Below is a small trained network, with its code and all its weights. Each question gives an input and a target symbol and asks what happens when units are switched off, that is, made to give their printed mean instead of their output.

import numpy as np


def w(rows, s, z=0):
    codes = np.array(rows[::2]) - 128.0
    scale = np.full(codes.shape[1], s)
    scale[-1] = z or s
    return codes * scale


def f(y):
    return y / 2 * (1 + np.tanh(0.7978845608 * (y + 0.044715 * y**3)))


def softmax(a):
    e = np.exp(a - a.max(-1, keepdims=True))
    return e / e.sum(-1, keepdims=True)


def log_softmax(a):
    a = a - a.max(-1, keepdims=True)
    return a - np.log(np.exp(a).sum(-1, keepdims=True))


def net(x, mask):
    ids = ['ΔΘΣΨατω'.index(c) for c in x.split()]
    T = len(ids)
    res = E[ids] + P[:T]
    u = 0
    for l in range(2):
        r = res
        for j in range(3):
            rows = slice(4 * j, 4 * j + 4)
            q, k, v = (r @ M[l][rows].T for M in (Q, K, V))
            z = softmax(np.where(np.tri(T) > 0, q @ k.T / 4**0.5, -1e9)) @ v
            o = O[l][rows]
            res = res + np.where(mask[u + j], z, o[:, -1]) @ o[:, :-1]
        u += 3
        y = f(res @ A[l][:, :-1].T + A[l][:, -1])
        res = res + np.where(mask[u : u + 4], y, B[l][:, -1]) @ B[l][:, :-1]
        u += 4
    return log_softmax(res[-1] @ U[:, :-1].T + U[:, -1])


Q, K, V, O, A, B = {}, {}, {}, {}, {}, {}
E = w([
[136,67,136,92],'Δ',
[127,240,182,73],'Θ',
[89,149,49,107],'Σ',
[117,126,2,104],'Ψ',
[210,61,137,98],'α',
[127,147,36,122],'τ',
[70,28,136,162],'ω',
],0.015)
P = w([
[112,147,164,189],'0',
[118,82,151,103],'1',
[125,63,140,169],'2',
[125,186,160,67],'3',
[98,97,147,51],'4',
[253,89,123,139],'5',
[241,161,141,48],'6',
],0.017)
Q[0] = w([
[153,150,46,232],'0.h0',
[175,96,156,123],'0.h0',
[82,102,124,98],'0.h0',
[97,98,138,103],'0.h0',
[137,219,221,75],'0.h1',
[254,200,126,100],'0.h1',
[70,15,173,87],'0.h1',
[90,158,126,22],'0.h1',
[166,204,221,241],'0.h2',
[104,205,3,81],'0.h2',
[163,231,201,178],'0.h2',
[187,103,23,208],'0.h2',
],0.01)
K[0] = w([
[167,173,102,235],'0.h0',
[137,129,97,119],'0.h0',
[132,104,116,148],'0.h0',
[144,160,92,112],'0.h0',
[118,98,109,63],'0.h1',
[105,119,142,73],'0.h1',
[152,97,14,251],'0.h1',
[139,100,56,99],'0.h1',
[94,172,185,176],'0.h2',
[115,233,58,14],'0.h2',
[130,169,199,145],'0.h2',
[179,187,8,234],'0.h2',
],0.013)
V[0] = w([
[141,109,109,145],'0.h0',
[94,99,104,41],'0.h0',
[93,117,168,79],'0.h0',
[175,145,182,145],'0.h0',
[107,107,162,132],'0.h1',
[89,146,138,105],'0.h1',
[116,150,147,152],'0.h1',
[112,126,129,105],'0.h1',
[114,164,121,143],'0.h2',
[158,172,149,90],'0.h2',
[175,149,104,162],'0.h2',
[120,158,6,145],'0.h2',
],0.011)
O[0] = w([
[144,103,110,146,137],'0.h0',
[3,51,110,14,252],'0.h0',
[66,137,160,64,161],'0.h0',
[125,118,75,147,38],'0.h0',
[145,153,86,154,116],'0.h1',
[68,126,104,148,162],'0.h1',
[119,145,107,86,109],'0.h1',
[84,108,100,227,152],'0.h1',
[144,164,131,217,91],'0.h2',
[189,179,125,109,132],'0.h2',
[148,120,84,173,115],'0.h2',
[68,125,40,135,255],'0.h2',
],0.0056,0.0045)
A[0] = w([
[159,94,205,57,73],'0.n0',
[169,191,167,186,41],'0.n1',
[222,161,136,82,4],'0.n2',
[151,241,254,152,89],'0.n3',
],0.01,0.0042)
B[0] = w([
[175,121,87,181,254],'0.n0',
[221,234,195,177,134],'0.n1',
[45,136,211,60,158],'0.n2',
[156,3,49,126,183],'0.n3',
],0.0063,0.007)
Q[1] = w([
[163,243,39,100],'1.h0',
[167,154,116,127],'1.h0',
[211,174,145,33],'1.h0',
[71,112,202,48],'1.h0',
[9,178,128,98],'1.h1',
[161,168,75,113],'1.h1',
[130,253,81,157],'1.h1',
[174,37,124,188],'1.h1',
[206,89,134,109],'1.h2',
[151,61,84,133],'1.h2',
[101,226,69,131],'1.h2',
[154,222,86,101],'1.h2',
],0.011)
K[1] = w([
[111,117,157,88],'1.h0',
[119,153,125,96],'1.h0',
[111,112,103,63],'1.h0',
[132,67,70,145],'1.h0',
[124,67,92,131],'1.h1',
[114,137,135,89],'1.h1',
[104,105,122,3],'1.h1',
[126,160,133,156],'1.h1',
[145,139,156,154],'1.h2',
[146,163,105,131],'1.h2',
[137,120,137,33],'1.h2',
[121,117,110,71],'1.h2',
],0.022)
V[1] = w([
[128,188,144,147],'1.h0',
[99,109,169,137],'1.h0',
[229,186,133,49],'1.h0',
[139,174,100,75],'1.h0',
[74,110,45,83],'1.h1',
[86,141,27,113],'1.h1',
[73,241,85,157],'1.h1',
[52,148,246,133],'1.h1',
[147,207,174,104],'1.h2',
[54,27,89,198],'1.h2',
[59,135,174,136],'1.h2',
[102,218,45,70],'1.h2',
],0.012)
O[1] = w([
[114,165,92,44,59],'1.h0',
[172,161,73,143,111],'1.h0',
[75,63,140,103,31],'1.h0',
[46,116,134,138,122],'1.h0',
[96,178,158,223,225],'1.h1',
[107,181,153,175,242],'1.h1',
[93,222,177,98,162],'1.h1',
[136,167,22,76,24],'1.h1',
[71,116,168,2,33],'1.h2',
[137,96,78,240,255],'1.h2',
[56,173,51,129,100],'1.h2',
[148,192,157,121,209],'1.h2',
],0.01,0.009)
A[1] = w([
[186,145,208,63,52],'1.n0',
[180,95,192,1,6],'1.n1',
[37,148,28,126,155],'1.n2',
[130,44,133,74,68],'1.n3',
],0.0084,0.014)
B[1] = w([
[16,37,98,200,180],'1.n0',
[105,224,61,182,241],'1.n1',
[10,110,22,203,212],'1.n2',
[170,172,162,145,254],'1.n3',
],0.012,0.0092)
U = w([
[195,42,145,85,159],'Δ',
[61,163,64,86,115],'Θ',
[141,173,152,1,252],'Σ',
[160,106,174,182,54],'Ψ',
[234,187,43,82,103],'α',
[19,12,166,89,159],'τ',
[108,34,80,146,74],'ω',
],0.0048,0.019)

Each question gives the input, a string of symbols that net reads in full, and the target symbol t.
The units are the heads (4 rows each of Q, K, V and O) and the neurons (one row each of A and B). Each row of codes is followed by its name. A weight is (code - 128) times the scale printed after its matrix; where a second scale follows, it is the last column's (O, A, B and U).
mask holds one flag per unit, layer by layer, with each layer's heads first. A switched-off unit (its flag False) gives its mean, the last column of its rows in O or B, instead of its output. The means were averaged over made-up inputs and are rounded, as every weight is.
A unit's drop is (log p(t) with every unit on - log p(t) with that unit switched off) / (log p(t) with every unit on - log p(t) with every unit switched off).
The circuit of an input: a set's keep is (log p(t) with only the set's units on - log p(t) with every unit switched off) / (log p(t) with every unit on - log p(t) with every unit switched off). Starting from the 12 units with the biggest drops (on a tie, the unit counted first), units are removed one at a time, each time the one whose removal leaves the highest keep (on an exact tie, the one counted first), for as long as the keep stays at least 0.8.
circuit, biggest first: the units of the circuit, biggest drop first
top k neurons: the k neurons with the biggest drops, biggest first
k most important neurons of layer l: the k neurons of layer l with the biggest drops, biggest first
which heads matter: for each layer, one digit per head in row order, 1 if its drop is at least 0.15 and else 0, layers parted by /
input ω α Ψ τ Ψ, target Ψ: which heads matter : 001 / 110
input ω ω ω Ψ α, target ω: circuit, biggest first : (1.h2)
input Θ α Σ Δ, target Θ: top 3 neurons : (1.n1; 0.n1; 1.n0)
input Δ Δ Σ τ Θ Ψ, target Σ: 2 most important neurons of layer 1 : (1.n0; 1.n1)
input Σ Δ ω, target Σ: 2 most important neurons of layer 1 : (1.n0; 1.n2)
input Σ Δ ω α, target Σ: circuit, biggest first : (0.h0; 0.h2; 1.h1)
input ω Ψ Ψ Σ Σ, target Ψ: circuit, biggest first : (1.h1; 0.h2)
input τ Ψ Δ Σ Ψ, target ω: circuit, biggest first : (1.h1; 0.h2; 0.n0)
input Ψ τ Ψ Σ, target Σ: which heads matter : 100 / 001
input Ψ ω Ψ ω Σ Δ Θ, target Ψ: top 3 neurons : (0.n2; 0.n3; 0.n1)
input Ψ Ψ Θ Δ Θ, target Ψ: circuit, biggest first : (0.h2; 1.h2; 1.h1; 0.n3)
input α Θ Θ, target α: which heads matter : 101 / 011
input Σ ω Δ τ, target α: circuit, biggest first : (1.h0; 0.h2)
input Δ Ψ Ψ Σ, target Ψ: circuit, biggest first : (1.h1)
input Δ Δ Δ Ψ Σ Δ, target Δ: which heads matter : 101 / 010
input Σ τ Ψ Δ, target Σ: top 4 neurons : (0.n3; 0.n0; 1.n2; 1.n1)
input τ Ψ ω τ, target Ψ: which heads matter : 001 / 010
input α Ψ Σ Ψ Δ, target α: top 3 neurons : (1.n1; 1.n3; 0.n1)
input Ψ α Δ Ψ Δ Ψ Ψ, target ω: which heads matter : 111 / 010
input τ ω τ Θ τ Δ, target τ: which heads matter : 100 / 011
input ω Θ Σ Σ ω τ, target Θ: circuit, biggest first : (1.h0; 1.h1; 1.n2; 0.n3)
input τ α Θ Δ, target τ: which heads matter : 101 / 011
input τ ω Δ ω, target τ: which heads matter : 101 / 011
input Σ τ Δ Δ τ, target ω: circuit, biggest first : (1.h1)
input Ψ τ α ω, target Ψ: circuit, biggest first : (0.h2; 1.h1)
input Σ Δ Δ ω, target Σ: which heads matter : 101 / 010
input Ψ Ψ Ψ, target Ψ: circuit, biggest first : (1.h1; 1.h2)
